Below is a small trained network, with its code and all its weights. Each question gives an input and a class and asks what happens when units are switched off, that is, made to give their printed mean instead of their output.

import numpy as np


def w(rows, s, z=0):
    codes = np.array(rows[::2]) - 128.0
    scale = np.full(codes.shape[1], s)
    scale[-1] = z or s
    return codes * scale


def f(y):
    return np.maximum(y, 0)


def log_softmax(a):
    a = a - a.max(-1, keepdims=True)
    return a - np.log(np.exp(a).sum(-1, keepdims=True))


def net(x, mask):
    res = np.array(x, float).reshape(1, 8) / 4 @ E
    y = f(res @ A[0][:, :-1].T + A[0][:, -1])
    res = res + np.where(mask, y, B[0][:, -1]) @ B[0][:, :-1]
    return log_softmax(res[-1] @ U[:, :-1].T + U[:, -1])


A, B = {}, {}
E = w([
[126,127,127],'x0',
[30,147,227],'x1',
[142,136,139],'x2',
[92,255,65],'x3',
[131,129,130],'x4',
[170,144,154],'x5',
[126,126,126],'x6',
[143,134,138],'x7',
],0.012)
A[0] = w([
[131,64,164,123],'n1',
[167,179,124,85],'n2',
[94,249,106,36],'n3',
[129,174,91,138],'n4',
[180,132,73,37],'n5',
[112,165,190,4],'n6',
[193,162,168,98],'n7',
[190,102,26,167],'n8',
[125,167,104,128],'n9',
[60,140,173,187],'n10',
],0.015,0.0028)
B[0] = w([
[213,22,54,217],'n1',
[125,100,155,166],'n2',
[245,73,43,233],'n3',
[194,72,100,183],'n4',
[13,154,179,192],'n5',
[44,150,161,175],'n6',
[106,95,113,160],'n7',
[45,255,173,251],'n8',
[160,114,42,170],'n9',
[33,178,191,214],'n10',
],0.0071,0.013)
U = w([
[61,246,228,254],'0',
[161,83,104,2],'1',
],0.011,0.0031)

Each question gives the input, the list of numbers given to net, and the class t.
The units are the neurons (one row each of A and B). Each row of codes is followed by its name. A weight is (code - 128) times the scale printed after its matrix; where a second scale follows, it is the last column's (A, B and U).
mask holds one flag per neuron, in row order. A switched-off neuron (its flag False) gives its mean, the last column of its row in B, instead of its output. The means were averaged over made-up inputs and are rounded, as every weight is.
A unit's drop is (log p(t) with every unit on - log p(t) with that unit switched off) / (log p(t) with every unit on - log p(t) with every unit switched off).
The circuit of an input: a set's keep is (log p(t) with only the set's units on - log p(t) with every unit switched off) / (log p(t) with every unit on - log p(t) with every unit switched off). Starting from all 10 units, units are removed one at a time, each time the one whose removal leaves the highest keep (on an exact tie, the one counted first), for as long as the keep stays at least 0.8.
circuit, biggest first: the units of the circuit, biggest drop first
most important unit: the unit with the biggest drop
top k neurons: the k neurons with the biggest drops, biggest first
drop of u: that unit's drop, to one decimal
input [0,-8,4,-7,0,5,-5,2], class 0: circuit, biggest first -> (n8)
input [4,-2,5,4,2,5,3,6], class 1: top 2 neurons -> (n3, n10)
input [1,5,6,-7,-7,-7,-4,-3], class 1: top 2 neurons -> (n1, n8)
input [2,-7,6,6,-2,2,8,1], class 0: top 3 neurons -> (n8, n5, n1)
input [-5,2,5,3,0,1,3,-6], class 1: top 3 neurons -> (n8, n3, n5)
input [-6,5,8,-7,2,-3,6,-5], class 1: top 2 neurons -> (n1, n8)
input [-5,-5,-4,4,8,-6,-7,-2], class 0: top 2 neurons -> (n8, n1)
input [-2,5,-5,7,2,5,-6,3], class 1: top 2 neurons -> (n3, n8)
input [1,-6,8,-5,1,2,-1,-6], class 0: top 2 neurons -> (n8, n3)
input [-1,0,8,2,-3,-8,3,-3], class 1: top 2 neurons -> (n8, n5)
input [-5,6,-2,7,5,7,-1,1], class 1: top 2 neurons -> (n3, n8)
input [6,-8,-3,4,-4,4,-6,-2], class 0: drop of n8 -> 0.9
input [-4,-1,-1,8,7,-6,-2,6], class 1: drop of n4 -> 0.0
input [-3,2,6,7,-4,-4,2,7], class 1: drop of n3 -> 0.2
input [-8,-3,-3,-2,-2,0,0,-2], class 0: most important unit -> n3
input [-6,2,-1,7,4,7,-2,-7], class 1: drop of n3 -> 0.2
